Here is a tiny trained network, its code and every weight. The questions are about switching its units off for an input and a class, where a switched-off unit gives its printed mean instead of its output.

import numpy as np


def w(rows, s, z=0):
    codes = np.array(rows[::2]) - 128.0
    scale = np.full(codes.shape[1], s)
    scale[-1] = z or s
    return codes * scale


def f(y):
    return y / 2 * (1 + np.tanh(0.7978845608 * (y + 0.044715 * y**3)))


def log_softmax(a):
    a = a - a.max(-1, keepdims=True)
    return a - np.log(np.exp(a).sum(-1, keepdims=True))


def net(x, mask):
    res = np.array(x, float).reshape(1, 5) / 4 @ E
    y = f(res @ A[0][:, :-1].T + A[0][:, -1])
    res = res + np.where(mask, y, B[0][:, -1]) @ B[0][:, :-1]
    return log_softmax(res[-1] @ U[:, :-1].T + U[:, -1])


A, B = {}, {}
E = w([
[186,103,173,128,196],'x0',
[213,97,94,100,70],'x1',
[167,250,97,146,152],'x2',
[125,159,168,23,119],'x3',
[148,148,198,186,66],'x4',
],0.014)
A[0] = w([
[136,130,67,223,170,42],'n1',
[162,101,51,89,143,72],'n2',
[161,191,89,153,180,98],'n3',
[139,133,163,173,102,126],'n4',
[58,150,88,127,67,155],'n5',
[13,159,192,157,200,30],'n6',
[70,150,65,118,75,70],'n7',
[162,149,198,31,117,109],'n8',
[139,92,14,91,169,138],'n9',
[96,116,96,105,216,134],'n10',
[151,72,80,216,141,104],'n11',
[221,122,74,106,79,85],'n12',
[89,150,81,132,58,96],'n13',
[52,119,172,140,156,81],'n14',
[192,51,104,106,55,4],'n15',
[40,7,138,120,123,98],'n16',
[118,227,57,138,131,105],'n17',
[163,73,171,129,179,73],'n18',
[159,96,73,206,124,66],'n19',
[72,99,20,79,141,125],'n20',
[205,108,176,135,243,158],'n21',
[122,143,223,160,55,121],'n22',
[187,136,169,146,56,121],'n23',
[135,164,161,71,122,41],'n24',
[192,120,170,123,185,59],'n25',
[62,196,170,13,78,123],'n26',
[133,179,127,127,136,17],'n27',
[109,144,189,177,102,114],'n28',
[183,191,104,141,139,46],'n29',
],0.013,0.0027)
B[0] = w([
[78,93,72,108,123,211],'n1',
[160,193,121,144,172,180],'n2',
[145,125,144,68,80,197],'n3',
[96,177,139,96,168,169],'n4',
[144,95,169,209,116,193],'n5',
[244,180,26,159,135,230],'n6',
[117,69,180,203,119,184],'n7',
[37,90,32,147,125,211],'n8',
[87,219,176,115,182,212],'n9',
[116,211,161,141,181,195],'n10',
[78,99,80,100,142,223],'n11',
[204,147,82,176,154,203],'n12',
[133,95,184,194,99,181],'n13',
[197,141,80,118,121,186],'n14',
[200,156,86,121,121,211],'n15',
[142,119,164,37,55,247],'n16',
[140,124,156,77,71,207],'n17',
[120,124,143,141,101,179],'n18',
[56,86,71,131,126,205],'n19',
[124,180,152,133,134,214],'n20',
[108,94,181,210,66,228],'n21',
[108,193,166,88,169,206],'n22',
[120,226,139,114,199,190],'n23',
[87,97,73,122,120,171],'n24',
[119,94,189,193,78,183],'n25',
[90,110,96,152,123,235],'n26',
[139,100,130,80,114,153],'n27',
[109,201,141,126,180,181],'n28',
[139,116,148,62,72,182],'n29',
],0.011,0.015)
U = w([
[30,102,41,113,136,140],'0',
[247,149,77,143,148,154],'1',
[97,195,194,100,211,134],'2',
[162,109,174,6,52,118],'3',
[126,99,205,222,104,96],'4',
[129,140,143,133,136,255],'5',
[117,97,155,89,157,44],'6',
],0.016,0.0085)

Each question gives the input, the list of numbers given to net, and the class t.
The units are the neurons (one row each of A and B). Each row of codes is followed by its name. A weight is (code - 128) times the scale printed after its matrix; where a second scale follows, it is the last column's (A, B and U).
mask holds one flag per neuron, in row order. A switched-off neuron (its flag False) gives its mean, the last column of its row in B, instead of its output. The means were averaged over made-up inputs and are rounded, as every weight is.
A unit's drop is (log p(t) with every unit on - log p(t) with that unit switched off) / (log p(t) with every unit on - log p(t) with every unit switched off).
The circuit of an input: a set's keep is (log p(t) with only the set's units on - log p(t) with every unit switched off) / (log p(t) with every unit on - log p(t) with every unit switched off). Starting from the 12 units with the biggest drops (on a tie, the unit counted first), units are removed one at a time, each time the one whose removal leaves the highest keep (on an exact tie, the one counted first), for as long as the keep stays at least 0.8.
units of the circuit, in order: the units of the circuit, biggest drop first
unit that matters most: the unit with the biggest drop
top k neurons: the k neurons with the biggest drops, biggest first
drop of u: that unit's drop, to one decimal
input [-2,-1,4,-2,-3], class 3: top neuron : (n17)
input [5,6,-6,0,5], class 1: top 3 neurons : (n15 n12 n23)
input [-6,1,-3,6,1], class 0: top 4 neurons : (n8 n26 n21 n25)
input [-8,-6,3,5,1], class 4: top 2 neurons : (n7 n5)
input [4,-5,-2,2,-5], class 1: top 2 neurons : (n6 n14)
input [2,5,0,3,-6], class 2: top 3 neurons : (n9 n6 n14)
input [-5,5,-4,-8,8], class 0: top 2 neurons : (n19 n11)
input [0,-6,3,7,-4], class 0: top 2 neurons : (n8 n26)
input [6,6,-4,5,7], class 2: top 3 neurons : (n23 n22 n6)
input [8,-8,8,-3,8], class 1: top 3 neurons : (n6 n16 n9)
input [6,-5,0,0,-2], class 4: top 2 neurons : (n21 n25)
input [6,-7,-1,-7,8], class 2: top 2 neurons : (n28 n22)
input [5,5,7,7,-4], class 0: top 4 neurons : (n8 n16 n24 n26)
input [3,3,8,-2,-6], class 3: top 3 neurons : (n3 n29 n17)
input [4,2,7,6,4], class 3: unit that matters most : n29
input [0,1,7,-8,-8], class 0: top 4 neurons : (n1 n19 n11 n22)
input [8,-3,4,7,-5], class 4: drop of n11 : 0.2
input [8,2,-1,-6,2], class 4: drop of n25 : 0.8
input [3,6,1,4,4], class 1: drop of n2 : 0.0
input [-6,7,-6,2,-3], class 1: units of the circuit, in order : (n15)
input [-3,-6,8,7,3], class 3: drop of n19 : 0.2
